Below are the code and all the weights of a small trained network. Each question names an input and a target symbol and asks about switching units off, where a switched-off unit gives its printed mean instead of its output.

import numpy as np


def w(rows, s, z=0):
    codes = np.array(rows[::2]) - 128.0
    scale = np.full(codes.shape[1], s)
    scale[-1] = z or s
    return codes * scale


def norm(h):
    return h / np.sqrt((h * h).mean(-1, keepdims=True) + 1e-5)


def f(y):
    return np.maximum(y, 0)


def softmax(a):
    e = np.exp(a - a.max(-1, keepdims=True))
    return e / e.sum(-1, keepdims=True)


def log_softmax(a):
    a = a - a.max(-1, keepdims=True)
    return a - np.log(np.exp(a).sum(-1, keepdims=True))


def net(x, mask):
    ids = ['ΘΦΩβδεζμξπσψ'.index(c) for c in x.split()]
    T = len(ids)
    res = E[ids] + P[:T]
    r = norm(res)
    for j in range(3):
        rows = slice(4 * j, 4 * j + 4)
        q, k, v = (r @ M[0][rows].T for M in (Q, K, V))
        z = softmax(np.where(np.tri(T) > 0, q @ k.T / 4**0.5, -1e9)) @ v
        o = O[0][rows]
        res = res + np.where(mask[j], z, o[:, -1]) @ o[:, :-1]
    y = f(norm(res) @ A[0][:, :-1].T + A[0][:, -1])
    res = res + np.where(mask[3:11], y, B[0][:, -1]) @ B[0][:, :-1]
    return log_softmax(norm(res)[-1] @ U[:, :-1].T + U[:, -1])


Q, K, V, O, A, B = {}, {}, {}, {}, {}, {}
E = w([
[125,156,164,113],'Θ',
[65,126,66,118],'Φ',
[82,83,132,144],'Ω',
[105,166,75,200],'β',
[88,164,152,87],'δ',
[110,160,157,90],'ε',
[109,168,164,90],'ζ',
[105,211,127,145],'μ',
[130,151,146,92],'ξ',
[7,211,165,109],'π',
[102,153,144,96],'σ',
[180,119,82,49],'ψ',
],0.017)
P = w([
[179,42,255,1],'0',
[65,136,166,65],'1',
[77,135,154,69],'2',
[81,136,145,75],'3',
[91,138,141,83],'4',
[92,136,132,90],'5',
[92,141,128,98],'6',
[100,142,126,105],'7',
[102,142,121,112],'8',
[102,139,117,119],'9',
[110,137,113,125],'10',
[112,130,101,128],'11',
[112,127,108,118],'12',
],0.0075)
Q[0] = w([
[134,90,117,173],'head 1',
[101,4,160,152],'head 1',
[171,188,129,83],'head 1',
[113,180,147,134],'head 1',
[127,70,138,223],'head 2',
[96,139,107,89],'head 2',
[139,243,112,85],'head 2',
[91,143,138,95],'head 2',
[128,126,130,130],'head 3',
[74,131,88,89],'head 3',
[193,7,148,194],'head 3',
[175,127,94,172],'head 3',
],0.022)
K[0] = w([
[75,136,87,181],'head 1',
[13,91,86,104],'head 1',
[187,195,152,125],'head 1',
[142,116,150,169],'head 1',
[71,167,186,80],'head 2',
[134,128,77,181],'head 2',
[177,141,123,224],'head 2',
[103,108,100,169],'head 2',
[125,127,135,117],'head 3',
[161,99,106,178],'head 3',
[90,72,250,56],'head 3',
[78,147,134,143],'head 3',
],0.021)
V[0] = w([
[159,78,151,132],'head 1',
[170,138,145,44],'head 1',
[94,225,46,110],'head 1',
[218,126,217,165],'head 1',
[192,227,119,115],'head 2',
[194,177,180,238],'head 2',
[81,104,196,134],'head 2',
[147,70,53,130],'head 2',
[154,177,253,151],'head 3',
[164,55,148,50],'head 3',
[35,6,163,186],'head 3',
[61,99,106,81],'head 3',
],0.013)
O[0] = w([
[107,143,105,148,125],'head 1',
[180,131,96,55,254],'head 1',
[107,125,172,48,117],'head 1',
[85,83,53,165,131],'head 1',
[93,119,64,60,132],'head 2',
[153,66,153,31,84],'head 2',
[194,79,144,145,127],'head 2',
[96,211,180,162,112],'head 2',
[193,7,149,126,64],'head 3',
[194,186,122,129,42],'head 3',
[102,199,229,139,99],'head 3',
[143,201,142,199,166],'head 3',
],0.013,0.0097)
A[0] = w([
[64,183,164,120,223],'neuron 1',
[100,91,250,138,249],'neuron 2',
[158,137,135,244,255],'neuron 3',
[100,181,76,101,62],'neuron 4',
[103,213,37,190,145],'neuron 5',
[193,122,121,69,218],'neuron 6',
[227,136,151,178,94],'neuron 7',
[44,163,194,50,126],'neuron 8',
],0.015,0.0028)
B[0] = w([
[75,110,76,158,214],'neuron 1',
[100,114,158,3,174],'neuron 2',
[122,90,213,176,189],'neuron 3',
[182,140,88,131,207],'neuron 4',
[147,116,176,16,242],'neuron 5',
[44,198,109,141,177],'neuron 6',
[177,94,75,215,164],'neuron 7',
[133,194,117,233,247],'neuron 8',
],0.021,0.011)
U = w([
[143,93,73,148,71],'Θ',
[138,112,90,164,58],'Φ',
[141,94,64,153,160],'Ω',
[108,241,235,162,54],'β',
[151,130,108,165,44],'δ',
[38,94,133,153,131],'ε',
[146,134,106,166,70],'ζ',
[202,203,77,44,214],'μ',
[87,23,6,48,56],'ξ',
[161,134,206,187,253],'π',
[143,129,66,155,157],'σ',
[76,56,232,40,115],'ψ',
],0.012,0.0043)

Each question gives the input, a string of symbols that net reads in full, and the target symbol t.
The units are the heads (4 rows each of Q, K, V and O) and the neurons (one row each of A and B). Each row of codes is followed by its name. A weight is (code - 128) times the scale printed after its matrix; where a second scale follows, it is the last column's (O, A, B and U).
mask holds one flag per unit, heads first, then neurons. A switched-off unit (its flag False) gives its mean, the last column of its rows in O or B, instead of its output. The means were averaged over made-up inputs and are rounded, as every weight is.
A unit's drop is (log p(t) with every unit on - log p(t) with that unit switched off) / (log p(t) with every unit on - log p(t) with every unit switched off).
The circuit of an input: a set's keep is (log p(t) with only the set's units on - log p(t) with every unit switched off) / (log p(t) with every unit on - log p(t) with every unit switched off). Starting from all 11 units, units are removed one at a time, each time the one whose removal leaves the highest keep (on an exact tie, the one counted first), for as long as the keep stays at least 0.8.
circuit, biggest first: the units of the circuit, biggest drop first
most important unit: the unit with the biggest drop
k most important neurons: the k neurons with the biggest drops, biggest first
which heads matter: for each layer, one digit per head in row order, 1 if its drop is at least 0.15 and else 0, layers parted by /
input β ξ ε Φ ζ Θ ζ ζ Θ π σ σ Θ, target ψ: circuit, biggest first : head 3
input ε π ε Φ ξ, target β: circuit, biggest first : head 2; neuron 5
input ψ ζ Θ δ ψ ψ ζ ψ Ω Ω Θ Φ δ, target β: which heads matter : 011
input ψ ψ ζ Ω π μ ψ ψ ζ Φ ζ Ω Θ, target π: circuit, biggest first : head 2; neuron 3
input Θ π ψ Ω σ Ω δ, target π: circuit, biggest first : head 2; neuron 3
input Θ β ζ δ π Θ β ψ β Θ, target ξ: circuit, biggest first : head 1; neuron 8
input β δ β ψ β δ σ, target ψ: which heads matter : 011
input μ ε ψ σ ζ ζ Θ, target μ: circuit, biggest first : neuron 5; head 3
input β ψ ψ ζ π ξ β ψ π ψ β, target ψ: 2 most important neurons : neuron 8; neuron 5
input ζ ξ Φ Ω ξ Θ Φ Θ ψ π, target μ: which heads matter : 101
input β δ ζ π ζ μ Θ Φ ψ ζ ψ ζ, target ψ: which heads matter : 011
input ε Ω Ω ψ β ξ Φ ψ ψ ζ β, target ε: circuit, biggest first : head 1; neuron 1
input μ ε ε, target ξ: which heads matter : 000
input Θ μ ζ Ω π ζ, target π: most important neuron : neuron 3
input Ω ε ξ σ, target π: which heads matter : 010
input δ Ω Ω μ, target ξ: which heads matter : 001
input Θ μ μ ε ζ ψ ζ Φ Φ σ μ ξ, target ξ: which heads matter : 001
input Θ ζ β δ ψ ψ σ π σ, target ξ: which heads matter : 101
input β Θ ξ ζ ζ ψ ζ π σ Φ, target ψ: which heads matter : 001
input ψ π δ, target μ: circuit, biggest first : head 3
input β Ω δ ζ ξ ψ Ω μ ψ, target ψ: which heads matter : 011
input Φ ξ ψ σ ζ δ, target μ: circuit, biggest first : head 3; neuron 5
input ε Θ ζ Ω ζ σ π ξ, target π: which heads matter : 010
input Θ Θ δ β, target ξ: which heads matter : 101
input ψ Φ ζ Ω Φ Θ σ, target β: circuit, biggest first : head 2; neuron 5
input Θ ζ π π ξ ψ ξ ψ δ Θ, target μ: which heads matter : 001
input Φ β ψ Φ β μ Ω, target π: most important unit : head 2
input Θ δ β σ δ Ω ζ ψ Ω ζ, target ξ: which heads matter : 101
input Θ Φ σ, target β: 2 most important neurons : neuron 5; neuron 3
